Here is a tiny trained network, its code and every weight. The questions are about switching its units off for an input and a class, where a switched-off unit gives its printed mean instead of its output.

import numpy as np


def w(rows, s, z=0):
    codes = np.array(rows[::2]) - 128.0
    scale = np.full(codes.shape[1], s)
    scale[-1] = z or s
    return codes * scale


def f(y):
    return np.maximum(y, 0)


def log_softmax(a):
    a = a - a.max(-1, keepdims=True)
    return a - np.log(np.exp(a).sum(-1, keepdims=True))


def net(x, mask):
    res = np.array(x, float).reshape(1, 3) / 4 @ E
    y = f(res @ A[0][:, :-1].T + A[0][:, -1])
    res = res + np.where(mask, y, B[0][:, -1]) @ B[0][:, :-1]
    return log_softmax(res[-1] @ U[:, :-1].T + U[:, -1])


A, B = {}, {}
E = w([
[149,84,65,100,113,224,231,170,7,2,170,134],'x0',
[57,121,78,203,225,94,152,218,166,81,88,207],'x1',
[199,202,109,167,77,124,167,173,116,191,65,77],'x2',
],0.013)
A[0] = w([
[150,137,107,140,189,109,181,160,162,113,133,172,3],'n1',
[208,201,38,183,141,87,139,217,131,197,84,90,18],'n2',
[13,41,144,143,184,202,92,148,164,143,232,178,38],'n3',
[101,2,145,72,195,50,75,11,169,92,173,175,86],'n4',
[63,160,73,143,178,147,91,146,166,112,110,140,49],'n5',
[164,127,181,116,103,137,52,78,169,149,116,102,95],'n6',
[93,136,87,173,147,100,85,233,144,109,45,163,77],'n7',
[54,180,77,171,188,75,124,201,140,95,67,173,167],'n8',
[60,157,221,170,188,23,36,80,220,205,22,191,25],'n9',
],0.0068,0.0048)
B[0] = w([
[173,118,212,27,147,190,161,86,99,132,184,83,151],'n1',
[244,224,137,185,207,135,130,139,93,162,118,140,177],'n2',
[187,179,79,194,160,115,153,100,205,177,181,182,175],'n3',
[230,254,117,167,162,165,54,124,36,121,84,154,194],'n4',
[136,139,193,35,42,177,45,133,116,144,170,62,158],'n5',
[100,82,122,18,119,147,137,157,83,84,97,143,181],'n6',
[191,115,163,89,78,129,75,111,140,101,196,94,181],'n7',
[111,92,98,73,77,151,33,88,148,123,163,56,202],'n8',
[126,89,46,101,124,216,209,168,174,88,133,170,252],'n9',
],0.0077,0.024)
U = w([
[124,116,162,58,70,127,66,75,135,143,150,71,84],'0',
[123,76,72,106,143,144,196,196,130,47,127,153,84],'1',
[164,207,127,191,170,110,92,121,128,150,121,133,82],'2',
[106,106,105,141,118,96,88,140,135,115,107,115,255],'3',
[15,77,230,160,190,25,116,171,130,136,110,152,64],'4',
[11,73,231,209,160,56,110,156,148,136,82,156,58],'5',
[3,95,231,202,192,81,128,140,153,141,103,114,64],'6',
],0.015,0.019)

Each question gives the input, the list of numbers given to net, and the class t.
The units are the neurons (one row each of A and B). Each row of codes is followed by its name. A weight is (code - 128) times the scale printed after its matrix; where a second scale follows, it is the last column's (A, B and U).
mask holds one flag per neuron, in row order. A switched-off neuron (its flag False) gives its mean, the last column of its row in B, instead of its output. The means were averaged over made-up inputs and are rounded, as every weight is.
A unit's drop is (log p(t) with every unit on - log p(t) with that unit switched off) / (log p(t) with every unit on - log p(t) with every unit switched off).
The circuit of an input: a set's keep is (log p(t) with only the set's units on - log p(t) with every unit switched off) / (log p(t) with every unit on - log p(t) with every unit switched off). Starting from all 9 units, units are removed one at a time, each time the one whose removal leaves the highest keep (on an exact tie, the one counted first), for as long as the keep stays at least 0.8.
circuit, biggest first: the units of the circuit, biggest drop first
most important unit: the unit with the biggest drop
k most important neurons: the k neurons with the biggest drops, biggest first
drop when u is switched off: that unit's drop, to one decimal
input [-6,-5,2], class 1: 2 most important neurons	n9, n8
input [0,-4,-8], class 2: most important unit	n4
input [3,7,-8], class 2: 2 most important neurons	n3, n4
input [-8,-4,6], class 1: 2 most important neurons	n9, n6
input [-7,-1,-7], class 1: 3 most important neurons	n9, n6, n2
input [-8,8,-6], class 0: 3 most important neurons	n8, n5, n7
input [5,-6,7], class 2: circuit, biggest first	n8, n6
input [-1,-2,2], class 3: 3 most important neurons	n9, n8, n4
input [-5,6,-8], class 2: 3 most important neurons	n4, n3, n6
input [2,4,3], class 0: circuit, biggest first	n9, n8
input [5,0,8], class 2: 2 most important neurons	n9, n2
input [-6,5,-3], class 1: 2 most important neurons	n9, n3
input [3,7,-7], class 0: 2 most important neurons	n8, n5
input [-7,4,1], class 1: most important neuron	n9
input [-8,8,-4], class 0: 3 most important neurons	n8, n5, n7
input [0,-2,6], class 2: 2 most important neurons	n9, n2
input [-7,-4,-2], class 1: drop when n9 is switched off	0.4
input [5,8,8], class 0: drop when n4 is switched off	0.1
input [-1,-2,-3], class 3: drop when n9 is switched off	0.3
input [-4,-3,7], class 2: most important unit	n2
